Below are the code and all the weights of a small trained network. Each question names an input and a target symbol and asks about switching units off, where a switched-off unit gives its printed mean instead of its output.

import numpy as np


def w(rows, s, z=0):
    codes = np.array(rows[::2]) - 128.0
    scale = np.full(codes.shape[1], s)
    scale[-1] = z or s
    return codes * scale


def norm(h):
    return h / np.sqrt((h * h).mean(-1, keepdims=True) + 1e-5)


def softmax(a):
    e = np.exp(a - a.max(-1, keepdims=True))
    return e / e.sum(-1, keepdims=True)


def log_softmax(a):
    a = a - a.max(-1, keepdims=True)
    return a - np.log(np.exp(a).sum(-1, keepdims=True))


def net(x, mask):
    ids = ['ΠΣΦαγδεζηλμξτψω'.index(c) for c in x.split()]
    T = len(ids)
    res = E[ids] + P[:T]
    u = 0
    for l in range(3):
        r = norm(res)
        for j in range(2):
            rows = slice(3 * j, 3 * j + 3)
            q, k, v = (r @ M[l][rows].T for M in (Q, K, V))
            z = softmax(np.where(np.tri(T) > 0, q @ k.T / 3**0.5, -1e9)) @ v
            o = O[l][rows]
            res = res + np.where(mask[u + j], z, o[:, -1]) @ o[:, :-1]
        u += 2
    return log_softmax(norm(res)[-1] @ U[:, :-1].T + U[:, -1])


Q, K, V, O = {}, {}, {}, {}
E = w([
[113,132,186,102,140,177,115,94,103,165,114,156],'Π',
[171,196,116,175,78,215,111,86,182,220,99,166],'Σ',
[71,41,153,169,86,228,64,166,155,131,95,81],'Φ',
[114,87,18,183,89,204,170,95,105,212,143,73],'α',
[158,218,17,84,98,136,127,168,120,207,201,158],'γ',
[91,120,46,153,138,166,108,94,198,138,68,159],'δ',
[140,93,136,79,151,168,140,96,115,156,76,167],'ε',
[170,130,138,102,91,195,179,87,2,74,136,214],'ζ',
[48,124,99,115,159,131,106,107,80,103,88,165],'η',
[172,138,117,144,220,206,135,99,87,106,134,168],'λ',
[105,91,144,128,184,129,66,93,149,190,141,228],'μ',
[134,144,149,169,123,160,155,52,113,129,126,132],'ξ',
[150,50,141,124,133,155,125,160,119,82,164,138],'τ',
[181,104,136,169,147,133,104,174,86,139,83,184],'ψ',
[125,138,143,114,136,175,89,106,169,107,102,139],'ω',
],0.011)
P = w([
[120,139,132,134,116,103,147,156,146,115,154,103],'0',
[109,49,57,113,134,197,162,85,112,144,132,248],'1',
[139,146,103,106,132,116,124,152,113,147,111,85],'2',
[102,69,79,119,135,182,146,94,122,130,139,213],'3',
[143,139,103,105,130,120,122,145,103,140,114,82],'4',
[102,72,75,117,136,180,145,83,121,133,140,216],'5',
[146,134,108,109,133,116,123,144,98,136,112,83],'6',
[99,68,82,123,133,179,141,89,126,130,142,214],'7',
[147,130,109,111,136,119,124,140,96,133,113,82],'8',
[98,78,82,125,123,182,136,92,129,128,146,207],'9',
[147,127,112,116,140,116,129,143,96,131,112,79],'10',
],0.013)
Q[0] = w([
[72,143,193,55,110,156,179,102,121,147,126,154],'L0H1',
[96,230,140,206,175,90,34,123,95,172,153,64],'L0H1',
[93,125,96,142,73,254,183,87,132,62,188,217],'L0H1',
[166,124,71,173,120,126,202,95,72,133,147,240],'L0H2',
[127,154,132,102,83,68,148,91,207,133,171,149],'L0H2',
[171,171,182,97,163,123,185,109,97,149,124,63],'L0H2',
],0.0082)
K[0] = w([
[77,168,239,42,142,119,198,90,126,170,121,116],'L0H1',
[122,191,97,170,150,216,1,102,54,145,166,178],'L0H1',
[76,183,183,149,6,94,251,163,228,116,168,178],'L0H1',
[196,189,104,208,97,124,220,171,46,145,171,231],'L0H2',
[125,204,119,117,68,110,147,101,250,155,154,178],'L0H2',
[182,124,154,89,181,77,161,53,98,185,119,40],'L0H2',
],0.0072)
V[0] = w([
[117,92,172,94,82,173,151,114,148,129,145,102],'L0H1',
[64,184,193,157,120,137,129,114,35,169,144,131],'L0H1',
[148,97,124,45,145,132,184,124,86,166,89,163],'L0H1',
[156,116,170,76,126,179,242,140,77,235,85,102],'L0H2',
[154,111,254,106,120,136,76,107,118,148,180,142],'L0H2',
[125,135,97,207,94,72,165,91,100,159,203,134],'L0H2',
],0.0066)
O[0] = w([
[86,157,48,162,134,102,96,71,65,67,119,155,79],'L0H1',
[48,189,103,168,181,151,139,179,63,167,126,134,91],'L0H1',
[104,131,82,160,103,125,94,113,220,106,71,145,194],'L0H1',
[120,100,131,81,73,121,1,132,121,151,139,67,253],'L0H2',
[162,172,186,131,99,103,126,134,198,173,205,175,69],'L0H2',
[133,33,165,234,160,86,170,65,132,129,115,120,23],'L0H2',
],0.0069,0.0043)
Q[1] = w([
[134,29,75,102,158,210,187,104,146,174,154,249],'L1H1',
[130,106,139,158,93,159,81,91,74,141,179,211],'L1H1',
[187,82,156,55,78,137,90,171,74,152,91,130],'L1H1',
[1,101,61,92,89,196,84,45,162,117,189,248],'L1H2',
[164,156,46,167,84,159,125,68,54,58,140,131],'L1H2',
[139,62,163,128,155,193,224,105,139,175,179,180],'L1H2',
],0.0075)
K[1] = w([
[134,121,148,134,184,69,244,135,153,109,125,165],'L1H1',
[139,127,176,125,137,109,147,104,78,149,124,158],'L1H1',
[163,117,140,74,143,116,125,168,103,125,93,103],'L1H1',
[60,184,148,127,127,107,176,109,167,110,187,85],'L1H2',
[178,191,133,184,95,86,157,105,67,61,158,93],'L1H2',
[97,108,111,165,138,137,224,95,154,157,154,172],'L1H2',
],0.011)
V[1] = w([
[96,85,42,123,118,205,132,124,183,129,88,174],'L1H1',
[105,147,159,227,82,175,102,145,142,129,171,142],'L1H1',
[109,92,143,146,141,134,177,173,110,48,139,66],'L1H1',
[162,168,111,232,146,66,156,145,74,50,111,2],'L1H2',
[130,171,171,132,74,137,134,96,149,205,114,71],'L1H2',
[89,41,52,87,112,224,77,80,106,177,132,171],'L1H2',
],0.0057)
O[1] = w([
[185,153,46,181,134,124,100,222,240,14,176,144,172],'L1H1',
[101,80,158,174,96,178,180,104,180,185,33,100,101],'L1H1',
[1,65,186,46,105,142,137,124,197,104,159,208,121],'L1H1',
[189,230,171,231,49,93,15,168,143,119,158,131,19],'L1H2',
[72,177,163,133,117,142,165,212,123,16,146,182,126],'L1H2',
[144,122,129,18,218,168,214,80,164,248,175,215,253],'L1H2',
],0.0056,0.005)
Q[2] = w([
[121,119,149,150,163,191,49,67,167,97,219,46],'L2H1',
[85,54,123,199,104,190,118,93,100,102,160,240],'L2H1',
[169,70,133,176,164,115,90,161,87,180,99,129],'L2H1',
[141,222,154,21,141,68,126,144,178,135,112,1],'L2H2',
[111,117,109,208,119,118,205,95,155,168,165,139],'L2H2',
[102,59,74,151,77,151,89,85,93,138,157,196],'L2H2',
],0.0081)
K[2] = w([
[98,137,180,148,188,178,74,47,129,148,219,33],'L2H1',
[42,179,254,255,76,46,225,124,111,89,181,80],'L2H1',
[192,98,182,203,167,49,108,198,72,180,108,62],'L2H1',
[194,181,35,14,160,162,15,176,106,157,201,74],'L2H2',
[98,182,144,170,90,98,211,80,142,145,187,120],'L2H2',
[101,13,140,184,93,71,200,98,165,111,123,194],'L2H2',
],0.0068)
V[2] = w([
[53,140,142,120,201,224,134,53,120,51,75,155],'L2H1',
[195,182,139,122,34,158,200,79,111,109,82,155],'L2H1',
[147,112,217,198,182,229,96,93,183,148,176,42],'L2H1',
[81,32,109,195,185,168,163,122,144,180,163,175],'L2H2',
[133,174,255,161,156,124,168,133,154,107,201,81],'L2H2',
[104,134,200,86,152,251,73,120,141,73,59,188],'L2H2',
],0.006)
O[2] = w([
[94,135,107,156,45,248,198,13,127,111,220,111,90],'L2H1',
[254,239,178,29,51,192,159,127,104,169,60,210,125],'L2H1',
[89,244,122,108,143,50,133,10,173,141,181,70,125],'L2H1',
[207,112,143,84,112,114,151,216,67,155,82,36,133],'L2H2',
[167,108,13,22,237,227,22,201,198,112,126,127,3],'L2H2',
[213,99,244,217,253,143,54,121,111,72,92,145,219],'L2H2',
],0.0054,0.0058)
U = w([
[67,172,131,129,131,146,69,133,84,184,153,158,85],'Π',
[190,165,125,179,104,181,121,109,171,197,93,140,84],'Σ',
[100,70,161,171,104,208,107,163,163,139,191,112,110],'Φ',
[157,98,70,106,120,147,145,128,102,112,87,2,121],'α',
[127,152,71,108,96,61,148,157,125,141,201,144,186],'γ',
[160,92,81,173,118,115,186,106,206,57,89,154,104],'δ',
[118,84,84,76,94,99,36,66,143,110,85,148,4],'ε',
[168,120,181,100,59,131,157,104,43,109,124,126,116],'ζ',
[38,142,107,147,169,110,170,145,73,58,113,140,130],'η',
[191,125,99,147,214,142,76,82,110,100,181,92,77],'λ',
[116,101,163,87,180,116,196,116,172,178,137,164,179],'μ',
[103,155,162,145,122,59,139,56,150,108,139,105,245],'ξ',
[169,56,156,87,91,85,124,133,160,84,245,147,92],'τ',
[162,121,174,150,158,81,97,178,139,118,85,136,190],'ψ',
[137,205,146,67,132,139,153,154,143,46,136,170,179],'ω',
],0.0076,0.0041)

Each question gives the input, a string of symbols that net reads in full, and the target symbol t.
The units are the heads (3 rows each of Q, K, V and O). Each row of codes is followed by its name. A weight is (code - 128) times the scale printed after its matrix; where a second scale follows, it is the last column's (O and U).
mask holds one flag per head, layer by layer. A switched-off head (its flag False) gives its mean, the last column of its rows in O, instead of its output. The means were averaged over made-up inputs and are rounded, as every weight is.
A unit's drop is (log p(t) with every unit on - log p(t) with that unit switched off) / (log p(t) with every unit on - log p(t) with every unit switched off).
The circuit of an input: a set's keep is (log p(t) with only the set's units on - log p(t) with every unit switched off) / (log p(t) with every unit on - log p(t) with every unit switched off). Starting from all 6 units, units are removed one at a time, each time the one whose removal leaves the highest keep (on an exact tie, the one counted first), for as long as the keep stays at least 0.8.
units of the circuit, in order: the units of the circuit, biggest drop first
unit that matters most: the unit with the biggest drop
heads that matter: for each layer, one digit per head in row order, 1 if its drop is at least 0.15 and else 0, layers parted by /
input ψ ω ω γ, target μ: heads that matter : 00 / 01 / 00
input ω δ ε Σ α ψ, target ζ: units of the circuit, in order : [L0H1; L2H2]
input Φ ω ψ μ, target λ: units of the circuit, in order : [L1H1; L2H2; L2H1]
input μ ω μ ω ψ ψ Φ Π, target α: units of the circuit, in order : [L0H2; L2H2; L1H2]
input α λ Π ψ ψ ε ε ψ, target γ: units of the circuit, in order : [L0H2; L2H2; L1H2; L2H1]
input ε ψ ψ ψ ε ξ γ δ δ γ, target δ: unit that matters most : L0H1
input ε ε ψ γ ω ψ, target δ: units of the circuit, in order : [L0H1; L1H1]
input ψ γ ω ψ τ ψ ε δ, target μ: heads that matter : 00 / 01 / 00
input ω ψ ψ ψ, target ζ: units of the circuit, in order : [L0H2; L2H1; L2H2]
input Σ ψ τ ψ τ ω α δ, target ω: units of the circuit, in order : [L1H2; L2H1; L0H1; L1H1]
input Σ ψ δ α ε ψ λ λ, target ω: heads that matter : 01 / 11 / 10
input ζ ε ψ ψ ψ τ, target Σ: heads that matter : 11 / 11 / 10
input Π ξ γ δ μ λ ψ ψ, target η: heads that matter : 11 / 00 / 00
input ε Φ δ ζ ω ω η ξ, target δ: heads that matter : 10 / 10 / 00
input Φ ζ ψ γ ω ψ, target λ: unit that matters most : L1H1
input ψ τ ε, target ε: units of the circuit, in order : [L0H2; L0H1]
input μ ε ψ ψ ψ ψ ω ψ ψ μ, target α: units of the circuit, in order : [L2H2; L0H2; L1H2]
input δ ζ λ ε ζ λ ω, target ω: heads that matter : 01 / 00 / 00
input λ λ α ψ γ ψ ψ α, target ξ: heads that matter : 01 / 01 / 10
input ψ ψ λ μ ψ λ γ ψ ψ ω, target μ: unit that matters most : L1H2
input ψ ψ ω ω γ ω ω ε μ δ, target μ: units of the circuit, in order : [L1H2; L0H1]
input Π ω ζ ψ Φ μ, target η: units of the circuit, in order : [L0H1; L0H2; L1H2]
input γ ω μ Σ, target ψ: heads that matter : 01 / 01 / 10
input τ ψ Σ γ ε ψ ε μ, target ε: units of the circuit, in order : [L1H2; L0H2; L2H2]
input τ ε μ ψ μ η η λ δ, target δ: units of the circuit, in order : [L1H1; L0H2]
input α ω ψ λ, target γ: units of the circuit, in order : [L0H2; L2H2; L1H2; L2H1]
input Σ Φ ψ ω ψ Π ω τ ω ε, target ω: unit that matters most : L1H2
